Below are the code and all the weights of a small trained network. Each question names an input and a target symbol and asks about switching units off, where a switched-off unit gives its printed mean instead of its output.

import numpy as np


def w(rows, s, z=0):
    codes = np.array(rows[::2]) - 128.0
    scale = np.full(codes.shape[1], s)
    scale[-1] = z or s
    return codes * scale


def f(y):
    return y / 2 * (1 + np.tanh(0.7978845608 * (y + 0.044715 * y**3)))


def softmax(a):
    e = np.exp(a - a.max(-1, keepdims=True))
    return e / e.sum(-1, keepdims=True)


def log_softmax(a):
    a = a - a.max(-1, keepdims=True)
    return a - np.log(np.exp(a).sum(-1, keepdims=True))


def net(x, mask):
    ids = ['ΓΣΦεζηπτ'.index(c) for c in x.split()]
    T = len(ids)
    res = E[ids] + P[:T]
    u = 0
    for l in range(2):
        q, k, v = (res @ M[l].T for M in (Q, K, V))
        z = softmax(np.where(np.tri(T) > 0, q @ k.T / 2**0.5, -1e9)) @ v
        res = res + np.where(mask[u], z, O[l][:, -1]) @ O[l][:, :-1]
        u += 1
        y = f(res @ A[l][:, :-1].T + A[l][:, -1])
        res = res + np.where(mask[u : u + 16], y, B[l][:, -1]) @ B[l][:, :-1]
        u += 16
    return log_softmax(res[-1] @ U[:, :-1].T + U[:, -1])


Q, K, V, O, A, B = {}, {}, {}, {}, {}, {}
E = w([
[120,141,143,145,4,60,146,138],'Γ',
[61,72,76,97,141,62,147,156],'Σ',
[131,112,29,160,174,159,156,157],'Φ',
[139,178,152,161,173,137,119,100],'ε',
[86,180,150,158,150,131,129,166],'ζ',
[96,113,174,162,147,142,211,144],'η',
[190,105,124,168,115,105,189,75],'π',
[88,115,166,131,100,195,103,52],'τ',
],0.019)
P = w([
[139,39,164,253,136,105,68,208],'0',
[156,65,142,205,120,119,92,200],'1',
[141,77,131,188,123,124,113,181],'2',
[122,100,116,181,111,132,132,156],'3',
[116,117,106,172,117,129,148,131],'4',
[104,135,97,153,115,130,161,110],'5',
[97,147,87,134,109,133,177,95],'6',
[92,157,77,115,113,126,194,74],'7',
[96,171,70,106,118,126,209,56],'8',
[78,177,63,101,119,126,220,35],'9',
],0.011)
Q[0] = w([
[220,115,162,9,150,140,65,173],'0.h0',
[133,129,109,66,115,169,43,101],'0.h0',
],0.011)
K[0] = w([
[173,13,158,249,135,99,2,211],'0.h0',
[129,166,93,180,148,74,139,194],'0.h0',
],0.0085)
V[0] = w([
[166,222,16,118,110,73,88,141],'0.h0',
[195,142,125,148,147,81,253,213],'0.h0',
],0.006)
O[0] = w([
[127,153,53,245,49,103,52,134,2],'0.h0',
[2,142,182,255,176,100,145,66,82],'0.h0',
],0.0078,0.0063)
A[0] = w([
[177,122,73,78,145,150,46,88,109],'0.n0',
[196,111,115,113,179,152,75,134,81],'0.n1',
[98,157,105,160,123,138,88,136,119],'0.n2',
[192,152,130,156,138,90,176,151,84],'0.n3',
[85,167,118,109,120,144,166,143,41],'0.n4',
[71,95,107,198,130,118,3,52,80],'0.n5',
[136,224,133,90,132,134,82,231,82],'0.n6',
[204,214,151,175,168,168,84,90,101],'0.n7',
[125,135,133,125,104,161,121,156,88],'0.n8',
[122,135,157,143,104,101,109,117,78],'0.n9',
[143,217,105,140,108,127,108,152,80],'0.n10',
[56,162,111,129,93,128,62,108,98],'0.n11',
[181,133,142,76,120,151,154,166,8],'0.n12',
[98,52,117,143,75,144,55,111,107],'0.n13',
[157,211,157,68,158,162,139,108,22],'0.n14',
[161,132,81,196,119,74,99,75,121],'0.n15',
],0.011,0.012)
B[0] = w([
[108,128,160,124,126,144,181,254,252],'0.n0',
[164,112,121,139,122,170,87,176,138],'0.n1',
[110,53,159,148,146,90,140,73,115],'0.n2',
[150,106,93,153,113,155,109,55,173],'0.n3',
[192,150,136,190,118,83,127,105,91],'0.n4',
[231,160,111,59,96,183,167,190,181],'0.n5',
[159,235,136,173,161,197,137,145,137],'0.n6',
[122,35,123,40,140,92,102,176,107],'0.n7',
[103,147,98,146,131,131,151,141,66],'0.n8',
[126,83,134,161,120,118,164,175,75],'0.n9',
[107,103,99,141,142,133,76,125,91],'0.n10',
[157,55,193,197,177,155,92,135,134],'0.n11',
[29,177,127,194,131,78,184,70,185],'0.n12',
[53,174,175,139,86,179,200,165,233],'0.n13',
[206,93,75,136,127,130,168,205,143],'0.n14',
[64,51,76,94,157,152,171,124,249],'0.n15',
],0.0073,0.0016)
Q[1] = w([
[136,94,144,137,189,64,216,193],'1.h0',
[14,80,156,83,131,246,186,118],'1.h0',
],0.011)
K[1] = w([
[62,68,155,203,208,176,85,2],'1.h0',
[169,186,71,3,154,159,235,50],'1.h0',
],0.0096)
V[1] = w([
[128,84,78,93,125,38,134,221],'1.h0',
[143,100,141,128,2,33,135,28],'1.h0',
],0.0067)
O[1] = w([
[22,111,57,186,141,188,15,111,4],'1.h0',
[88,1,254,168,163,185,52,194,7],'1.h0',
],0.0071,0.0036)
A[1] = w([
[104,174,116,87,159,125,88,193,128],'1.n0',
[118,118,91,107,208,119,123,115,39],'1.n1',
[99,125,81,160,126,57,54,140,72],'1.n2',
[128,159,155,123,103,166,69,76,79],'1.n3',
[176,114,116,87,97,143,177,126,73],'1.n4',
[135,138,77,140,184,134,2,112,114],'1.n5',
[80,122,116,196,161,57,158,98,106],'1.n6',
[109,177,158,155,121,179,124,126,138],'1.n7',
[118,136,183,124,79,77,95,93,100],'1.n8',
[53,160,135,173,136,116,111,69,42],'1.n9',
[95,87,179,121,118,189,83,129,9],'1.n10',
[75,213,119,197,143,106,21,139,67],'1.n11',
[163,101,118,95,222,141,98,143,123],'1.n12',
[154,130,221,104,110,123,152,97,13],'1.n13',
[199,162,101,134,108,62,78,141,116],'1.n14',
[82,122,123,179,145,154,16,152,98],'1.n15',
],0.013)
B[1] = w([
[156,112,179,107,95,73,42,73,137],'1.n0',
[121,159,198,112,60,131,103,106,127],'1.n1',
[144,48,111,108,98,183,123,123,130],'1.n2',
[88,104,111,129,237,110,211,184,142],'1.n3',
[96,121,157,190,141,141,23,148,255],'1.n4',
[86,89,97,37,122,42,108,108,133],'1.n5',
[80,181,120,185,128,124,1,171,214],'1.n6',
[186,91,78,135,191,49,154,127,172],'1.n7',
[86,171,166,122,171,215,208,163,135],'1.n8',
[145,104,97,101,40,183,116,174,138],'1.n9',
[200,119,102,193,11,59,116,85,151],'1.n10',
[178,73,195,195,118,126,50,50,132],'1.n11',
[102,178,27,127,94,143,227,64,137],'1.n12',
[113,135,46,104,68,172,36,149,182],'1.n13',
[86,17,180,136,86,118,250,104,141],'1.n14',
[93,239,156,38,109,131,207,177,151],'1.n15',
],0.0077,0.0096)
U = w([
[91,152,166,136,72,135,139,151,58],'Γ',
[78,99,117,60,142,76,63,168,79],'Σ',
[116,145,69,147,136,182,121,179,62],'Φ',
[159,129,150,52,122,164,131,125,254],'ε',
[100,254,191,124,157,108,83,105,105],'ζ',
[47,125,207,146,227,182,154,145,110],'η',
[151,80,136,172,129,116,69,97,131],'π',
[117,153,170,69,110,201,47,169,125],'τ',
],0.0067,0.0081)

Each question gives the input, a string of symbols that net reads in full, and the target symbol t.
The units are the heads (2 rows each of Q, K, V and O) and the neurons (one row each of A and B). Each row of codes is followed by its name. A weight is (code - 128) times the scale printed after its matrix; where a second scale follows, it is the last column's (O, A, B and U).
mask holds one flag per unit, layer by layer, with each layer's heads first. A switched-off unit (its flag False) gives its mean, the last column of its rows in O or B, instead of its output. The means were averaged over made-up inputs and are rounded, as every weight is.
A unit's drop is (log p(t) with every unit on - log p(t) with that unit switched off) / (log p(t) with every unit on - log p(t) with every unit switched off).
The circuit of an input: a set's keep is (log p(t) with only the set's units on - log p(t) with every unit switched off) / (log p(t) with every unit on - log p(t) with every unit switched off). Starting from the 12 units with the biggest drops (on a tie, the unit counted first), units are removed one at a time, each time the one whose removal leaves the highest keep (on an exact tie, the one counted first), for as long as the keep stays at least 0.8.
circuit, biggest first: the units of the circuit, biggest drop first
unit that matters most: the unit with the biggest drop
top k neurons: the k neurons with the biggest drops, biggest first
top k neurons in layer l: the k neurons of layer l with the biggest drops, biggest first
input Γ τ η η η η Γ, target ζ: circuit, biggest first	(0.h0, 1.n6)
input η τ π η π τ, target π: circuit, biggest first	(1.h0, 1.n10)
input τ ζ Γ ε Σ ε τ, target ζ: circuit, biggest first	(0.h0, 0.n6, 1.h0)
input π τ Φ Γ η τ ε, target ε: top 2 neurons	(1.n6, 1.n12)
input π τ Φ Γ τ τ τ Σ ζ η, target ζ: circuit, biggest first	(0.h0, 1.n6, 0.n4)
input π τ ε τ Φ Φ Γ Φ τ, target Φ: unit that matters most	1.h0
input τ Γ Φ τ η ε η ζ π, target η: circuit, biggest first	(0.h0, 0.n15, 1.h0)
input Φ π η Γ η, target ζ: circuit, biggest first	(0.h0, 1.n6, 1.h0)
input Φ Γ η τ ε π τ Γ η τ, target Γ: circuit, biggest first	(1.n10, 1.h0, 1.n15, 0.h0)
input ε Γ Φ Σ Γ, target Φ: circuit, biggest first	(0.h0, 1.h0, 0.n15, 1.n9)
input τ η Φ η τ η, target τ: circuit, biggest first	(1.h0, 1.n13, 1.n4, 0.h0)
input Σ π τ Σ, target ε: circuit, biggest first	(1.n6, 0.h0)
input η Φ Γ Γ Φ τ π τ, target π: circuit, biggest first	(1.h0, 1.n10, 1.n15)
input Σ Γ τ ζ Φ ε η η τ, target ζ: top 3 neurons in layer 1	(1.n4, 1.n14, 1.n13)
input ζ τ τ ε η Φ η Φ π, target η: circuit, biggest first	(0.n15, 0.h0, 1.h0)
input τ Σ Σ τ Σ τ, target Σ: unit that matters most	1.h0
input η τ Φ η η Φ Γ τ, target Φ: top 2 neurons	(1.n3, 1.n9)
input η π Γ, target η: top 2 neurons	(0.n15, 1.n8)
input ζ τ Γ τ η τ, target η: top 2 neurons	(1.n3, 1.n13)
input τ Γ ε ζ, target π: top neuron in layer 1	(1.n11)
input η τ η ζ, target ε: top 2 neurons in layer 1	(1.n6, 1.n4)
input Φ η π ζ, target η: top 2 neurons in layer 0	(0.n3, 0.n2)
input Γ η η η η τ ζ η, target τ: top 2 neurons in layer 1	(1.n13, 1.n4)
input π η τ ζ η τ Γ τ, target Γ: top 3 neurons	(1.n10, 1.n15, 0.n0)
input η τ η τ ζ, target ε: top 3 neurons in layer 1	(1.n6, 1.n14, 1.n7)
